Below is a small trained network, with its code and all its weights. Each question gives an input and a class and asks what happens when units are switched off, that is, made to give their printed mean instead of their output.

import numpy as np


def w(rows, s, z=0):
    codes = np.array(rows[::2]) - 128.0
    scale = np.full(codes.shape[1], s)
    scale[-1] = z or s
    return codes * scale


def f(y):
    return np.maximum(y, 0)


def log_softmax(a):
    a = a - a.max(-1, keepdims=True)
    return a - np.log(np.exp(a).sum(-1, keepdims=True))


def net(x, mask):
    res = np.array(x, float).reshape(1, 2) / 4 @ E
    y = f(res @ A[0][:, :-1].T + A[0][:, -1])
    res = res + np.where(mask, y, B[0][:, -1]) @ B[0][:, :-1]
    return log_softmax(res[-1] @ U[:, :-1].T + U[:, -1])


A, B = {}, {}
E = w([
[49,198,146,201,141],'x0',
[9,119,172,31,125],'x1',
],0.011)
A[0] = w([
[83,149,125,196,128,101],'neuron 1',
[179,137,135,205,122,115],'neuron 2',
[211,100,128,32,117,83],'neuron 3',
[64,149,102,195,110,110],'neuron 4',
[154,136,145,100,128,208],'neuron 5',
[91,121,140,95,115,82],'neuron 6',
[114,167,150,146,150,96],'neuron 7',
[176,127,139,173,110,84],'neuron 8',
[94,118,155,136,57,90],'neuron 9',
[99,123,112,87,124,84],'neuron 10',
[94,144,137,69,135,75],'neuron 11',
[120,133,165,147,88,228],'neuron 12',
[26,155,143,254,119,120],'neuron 13',
[87,144,123,113,83,122],'neuron 14',
[172,126,144,87,88,103],'neuron 15',
[122,122,141,99,131,95],'neuron 16',
[162,97,92,87,139,139],'neuron 17',
[150,131,128,154,136,192],'neuron 18',
[44,117,122,61,126,148],'neuron 19',
[189,156,93,158,125,84],'neuron 20',
[164,125,130,74,137,97],'neuron 21',
[93,155,118,156,148,77],'neuron 22',
[179,107,107,70,133,96],'neuron 23',
[143,120,100,174,127,145],'neuron 24',
[109,127,89,129,138,254],'neuron 25',
[59,138,129,96,145,159],'neuron 26',
[169,112,123,164,135,143],'neuron 27',
[143,138,134,127,119,253],'neuron 28',
[185,142,122,212,120,105],'neuron 29',
],0.016,0.0091)
B[0] = w([
[160,144,62,62,92,182],'neuron 1',
[43,125,158,110,128,196],'neuron 2',
[157,114,44,65,38,194],'neuron 3',
[161,122,77,90,76,191],'neuron 4',
[204,94,147,144,155,170],'neuron 5',
[57,136,119,98,131,164],'neuron 6',
[129,139,73,96,98,157],'neuron 7',
[72,166,121,81,139,167],'neuron 8',
[82,130,110,102,117,150],'neuron 9',
[79,138,124,86,129,155],'neuron 10',
[48,154,118,90,131,173],'neuron 11',
[217,103,189,186,207,186],'neuron 12',
[205,123,68,74,41,248],'neuron 13',
[94,129,142,124,127,167],'neuron 14',
[160,158,83,84,110,156],'neuron 15',
[106,156,136,97,124,144],'neuron 16',
[167,133,119,123,90,172],'neuron 17',
[136,118,179,135,178,175],'neuron 18',
[35,150,168,133,146,230],'neuron 19',
[54,174,117,74,136,180],'neuron 20',
[143,139,105,94,84,155],'neuron 21',
[122,135,105,91,73,158],'neuron 22',
[158,150,89,85,74,170],'neuron 23',
[83,106,174,146,121,172],'neuron 24',
[227,76,233,211,224,197],'neuron 25',
[94,126,179,118,159,209],'neuron 26',
[85,133,165,121,129,177],'neuron 27',
[238,95,221,254,225,193],'neuron 28',
[34,145,154,88,141,204],'neuron 29',
],0.03,0.017)
U = w([
[5,168,184,90,168,149],'0',
[200,146,100,84,17,165],'1',
[183,104,176,183,234,254],'2',
[76,119,128,184,50,66],'3',
[113,163,61,123,190,52],'4',
[139,140,102,215,158,68],'5',
],0.013,0.0053)

Each question gives the input, the list of numbers given to net, and the class t.
The units are the neurons (one row each of A and B). Each row of codes is followed by its name. A weight is (code - 128) times the scale printed after its matrix; where a second scale follows, it is the last column's (A, B and U).
mask holds one flag per neuron, in row order. A switched-off neuron (its flag False) gives its mean, the last column of its row in B, instead of its output. The means were averaged over made-up inputs and are rounded, as every weight is.
A unit's drop is (log p(t) with every unit on - log p(t) with that unit switched off) / (log p(t) with every unit on - log p(t) with every unit switched off).
The circuit of an input: a set's keep is (log p(t) with only the set's units on - log p(t) with every unit switched off) / (log p(t) with every unit on - log p(t) with every unit switched off). Starting from the 12 units with the biggest drops (on a tie, the unit counted first), units are removed one at a time, each time the one whose removal leaves the highest keep (on an exact tie, the one counted first), for as long as the keep stays at least 0.8.
units of the circuit, in order: the units of the circuit, biggest drop first
k most important neurons: the k neurons with the biggest drops, biggest first
drop when u is switched off: that unit's drop, to one decimal
input [-5,4], class 1: 2 most important neurons => (neuron 3; neuron 29)
input [6,-5], class 1: units of the circuit, in order => (neuron 13)
input [3,-3], class 2: units of the circuit, in order => (neuron 19; neuron 3)
input [-6,-6], class 0: 3 most important neurons => (neuron 13; neuron 29; neuron 20)
input [-5,-5], class 0: 4 most important neurons => (neuron 13; neuron 29; neuron 20; neuron 2)
input [-8,7], class 1: 4 most important neurons => (neuron 3; neuron 23; neuron 29; neuron 17)
input [-7,-8], class 0: 2 most important neurons => (neuron 29; neuron 13)
input [3,2], class 2: drop when neuron 3 is switched off => 0.2
input [0,3], class 2: drop when neuron 29 is switched off => 0.1
input [-4,-5], class 0: drop when neuron 13 is switched off => 2.1
input [-1,-3], class 2: drop when neuron 19 is switched off => 0.2
